Below is a small trained network, with its code and all its weights. Each question gives an input and a class and asks what happens when units are switched off, that is, made to give their printed mean instead of their output.

import numpy as np


def w(rows, s, z=0):
    codes = np.array(rows[::2]) - 128.0
    scale = np.full(codes.shape[1], s)
    scale[-1] = z or s
    return codes * scale


def norm(h):
    return h / np.sqrt((h * h).mean(-1, keepdims=True) + 1e-5)


def f(y):
    return np.maximum(y, 0)


def log_softmax(a):
    a = a - a.max(-1, keepdims=True)
    return a - np.log(np.exp(a).sum(-1, keepdims=True))


def net(x, mask):
    res = np.array(x, float).reshape(1, 8) / 4 @ E
    u = 0
    for l in range(2):
        y = f(norm(res) @ A[l][:, :-1].T + A[l][:, -1])
        res = res + np.where(mask[u : u + 14], y, B[l][:, -1]) @ B[l][:, :-1]
        u += 14
    return log_softmax(norm(res)[-1] @ U[:, :-1].T + U[:, -1])


A, B = {}, {}
E = w([
[61,138,9,119,144,54,123,147,107,71,116,148],'x0',
[122,130,127,128,135,130,132,120,132,131,136,123],'x1',
[123,119,139,127,153,126,118,109,140,126,137,129],'x2',
[171,44,96,134,124,139,156,109,204,78,58,24],'x3',
[126,136,121,129,118,136,143,131,125,127,127,129],'x4',
[136,146,116,129,114,127,130,144,115,129,128,113],'x5',
[131,147,118,128,117,128,131,141,120,131,130,111],'x6',
[128,100,149,200,175,155,168,250,113,100,191,123],'x7',
],0.013)
A[0] = w([
[207,119,176,116,114,187,133,98,127,127,153,107,135],'L0N0',
[114,99,120,154,134,110,123,124,135,113,86,125,4],'L0N1',
[106,181,141,100,118,106,112,98,105,187,163,204,136],'L0N2',
[90,157,159,139,127,117,135,178,94,156,168,190,105],'L0N3',
[120,174,193,118,114,159,144,107,117,179,152,156,149],'L0N4',
[139,180,123,121,107,149,149,138,110,110,126,103,120],'L0N5',
[141,102,182,123,73,151,128,128,177,109,131,73,117],'L0N6',
[90,114,26,135,145,102,110,131,123,85,132,158,141],'L0N7',
[151,176,164,84,47,90,112,2,134,173,77,115,245],'L0N8',
[194,150,189,120,112,151,125,137,88,147,120,154,103],'L0N9',
[126,158,71,86,89,107,99,26,115,134,89,143,140],'L0N10',
[87,134,97,129,164,55,140,161,142,119,120,133,62],'L0N11',
[141,103,159,118,69,154,156,125,150,157,126,103,83],'L0N12',
[133,183,126,121,123,96,109,136,94,143,157,147,175],'L0N13',
],0.0097,0.0028)
B[0] = w([
[127,153,168,144,143,112,160,136,119,153,70,154,192],'L0N0',
[128,130,95,91,85,135,146,170,106,171,102,98,143],'L0N1',
[78,134,157,177,52,141,157,136,84,147,86,148,209],'L0N2',
[158,176,145,89,210,144,110,97,174,112,181,140,196],'L0N3',
[137,105,120,105,94,89,61,154,135,148,175,124,197],'L0N4',
[142,78,155,112,141,122,97,113,129,143,123,148,143],'L0N5',
[148,166,149,140,144,132,145,104,113,110,116,122,179],'L0N6',
[86,162,140,129,179,88,124,121,121,80,100,126,204],'L0N7',
[152,127,36,116,127,214,111,121,51,94,140,161,254],'L0N8',
[106,116,108,130,89,119,123,135,148,157,180,87,181],'L0N9',
[169,117,179,160,132,6,172,93,217,183,153,134,222],'L0N10',
[151,118,119,101,100,201,171,153,100,121,132,170,172],'L0N11',
[119,146,148,127,182,131,103,122,130,114,96,121,165],'L0N12',
[81,115,180,132,154,149,142,91,148,126,99,170,180],'L0N13',
],0.017,0.013)
A[1] = w([
[189,53,118,178,119,109,170,158,166,142,115,70,72],'L1N0',
[148,128,121,69,121,83,125,99,178,154,37,64,4],'L1N1',
[122,30,9,115,113,55,165,158,172,39,156,67,15],'L1N2',
[62,139,152,81,57,67,106,75,133,163,60,101,74],'L1N3',
[46,123,202,107,132,160,117,217,166,106,97,64,211],'L1N4',
[151,131,110,99,113,108,145,85,147,158,98,123,145],'L1N5',
[149,138,163,161,139,103,199,118,165,120,148,131,113],'L1N6',
[182,92,158,151,65,210,90,104,180,163,169,66,170],'L1N7',
[59,142,117,123,99,70,98,158,119,147,211,178,51],'L1N8',
[109,168,71,108,177,103,88,126,147,123,129,123,20],'L1N9',
[160,79,141,135,88,134,57,145,140,207,241,112,33],'L1N10',
[95,121,120,175,136,220,94,127,51,90,114,173,125],'L1N11',
[107,57,103,120,50,216,122,144,108,137,179,148,99],'L1N12',
[124,104,40,122,143,227,116,128,85,79,59,106,116],'L1N13',
],0.015,0.0025)
B[1] = w([
[111,163,154,145,108,65,123,124,39,123,54,108,181],'L1N0',
[126,122,30,123,100,173,97,110,73,100,171,153,195],'L1N1',
[110,148,169,165,88,209,64,101,194,184,198,148,235],'L1N2',
[122,208,149,85,113,79,117,99,172,157,59,82,188],'L1N3',
[137,84,179,217,140,116,147,128,102,123,150,162,214],'L1N4',
[39,136,197,96,173,171,120,251,143,80,99,54,199],'L1N5',
[138,114,95,112,65,112,99,124,119,156,120,99,207],'L1N6',
[135,94,54,96,165,71,172,146,112,66,121,118,199],'L1N7',
[211,69,80,111,158,76,181,162,105,107,93,83,244],'L1N8',
[128,98,141,114,81,159,112,134,22,159,137,136,170],'L1N9',
[91,134,149,158,97,213,107,89,213,155,141,164,229],'L1N10',
[92,119,61,100,85,145,101,140,123,101,142,88,224],'L1N11',
[73,190,155,164,137,171,44,122,124,102,126,70,182],'L1N12',
[192,102,169,92,187,96,179,122,237,174,147,149,215],'L1N13',
],0.017,0.011)
U = w([
[72,202,103,77,47,185,37,75,174,162,128,85,209],'0',
[136,104,213,189,119,162,116,131,195,177,214,150,209],'1',
[198,130,80,42,188,174,147,118,129,88,71,67,150],'2',
[183,104,186,203,142,92,157,139,35,103,72,76,58],'3',
[91,192,130,60,100,3,165,99,104,134,60,127,76],'4',
[102,111,105,90,183,99,176,188,35,53,193,171,11],'5',
],0.015,0.0011)

Each question gives the input, the list of numbers given to net, and the class t.
The units are the neurons (one row each of A and B). Each row of codes is followed by its name. A weight is (code - 128) times the scale printed after its matrix; where a second scale follows, it is the last column's (A, B and U).
mask holds one flag per neuron, layer by layer. A switched-off neuron (its flag False) gives its mean, the last column of its row in B, instead of its output. The means were averaged over made-up inputs and are rounded, as every weight is.
A unit's drop is (log p(t) with every unit on - log p(t) with that unit switched off) / (log p(t) with every unit on - log p(t) with every unit switched off).
The circuit of an input: a set's keep is (log p(t) with only the set's units on - log p(t) with every unit switched off) / (log p(t) with every unit on - log p(t) with every unit switched off). Starting from the 12 units with the biggest drops (on a tie, the unit counted first), units are removed one at a time, each time the one whose removal leaves the highest keep (on an exact tie, the one counted first), for as long as the keep stays at least 0.8.
units of the circuit, in order: the units of the circuit, biggest drop first
unit that matters most: the unit with the biggest drop
k most important neurons: the k neurons with the biggest drops, biggest first
top k neurons in layer l: the k neurons of layer l with the biggest drops, biggest first
input [0,7,7,7,-7,-6,3,-8], class 2: units of the circuit, in order => L0N8; L1N13
input [3,7,-3,-1,1,4,4,-6], class 4: unit that matters most => L0N10
input [4,-7,-6,6,4,-5,0,1], class 1: 2 most important neurons => L0N10; L1N2
input [1,-5,-1,-1,-4,0,8,8], class 5: top 2 neurons in layer 0 => L0N10; L0N4
input [2,8,6,-8,-4,7,-6,2], class 5: top 2 neurons in layer 0 => L0N10; L0N3
input [-8,-1,-5,0,4,-6,-2,-1], class 0: 4 most important neurons => L0N4; L0N9; L1N8; L0N10
input [3,8,-6,1,-8,1,1,2], class 1: top 4 neurons in layer 0 => L0N8; L0N0; L0N2; L0N3
input [5,0,-6,1,-8,7,-1,5], class 1: 4 most important neurons => L0N2; L0N0; L1N2; L0N8
input [-6,-6,0,2,8,5,-7,1], class 3: 2 most important neurons => L0N8; L0N0
input [-8,-4,7,1,5,1,-7,7], class 3: top 3 neurons in layer 1 => L1N2; L1N7; L1N0
input [-2,0,2,1,1,7,2,-8], class 2: top 2 neurons in layer 0 => L0N8; L0N10
input [3,5,5,8,6,4,-2,0], class 0: 2 most important neurons => L0N8; L1N2
input [6,6,5,8,-2,6,-4,-2], class 0: 2 most important neurons => L1N2; L0N8
input [2,3,1,6,3,6,7,5], class 1: unit that matters most => L1N2
input [-5,4,-2,-5,-4,2,-1,0], class 0: 2 most important neurons => L0N10; L0N2
input [-1,-2,4,-6,0,2,-2,0], class 0: 3 most important neurons => L0N2; L0N10; L1N13
input [-8,1,2,1,2,3,-1,-5], class 2: 2 most important neurons => L0N8; L1N7
input [1,-3,-8,-3,0,-8,-8,-3], class 4: 2 most important neurons => L0N10; L0N2
input [6,-5,0,0,8,-1,5,1], class 5: top 2 neurons in layer 0 => L0N7; L0N11
input [4,3,5,1,7,1,-8,1], class 1: unit that matters most => L0N0
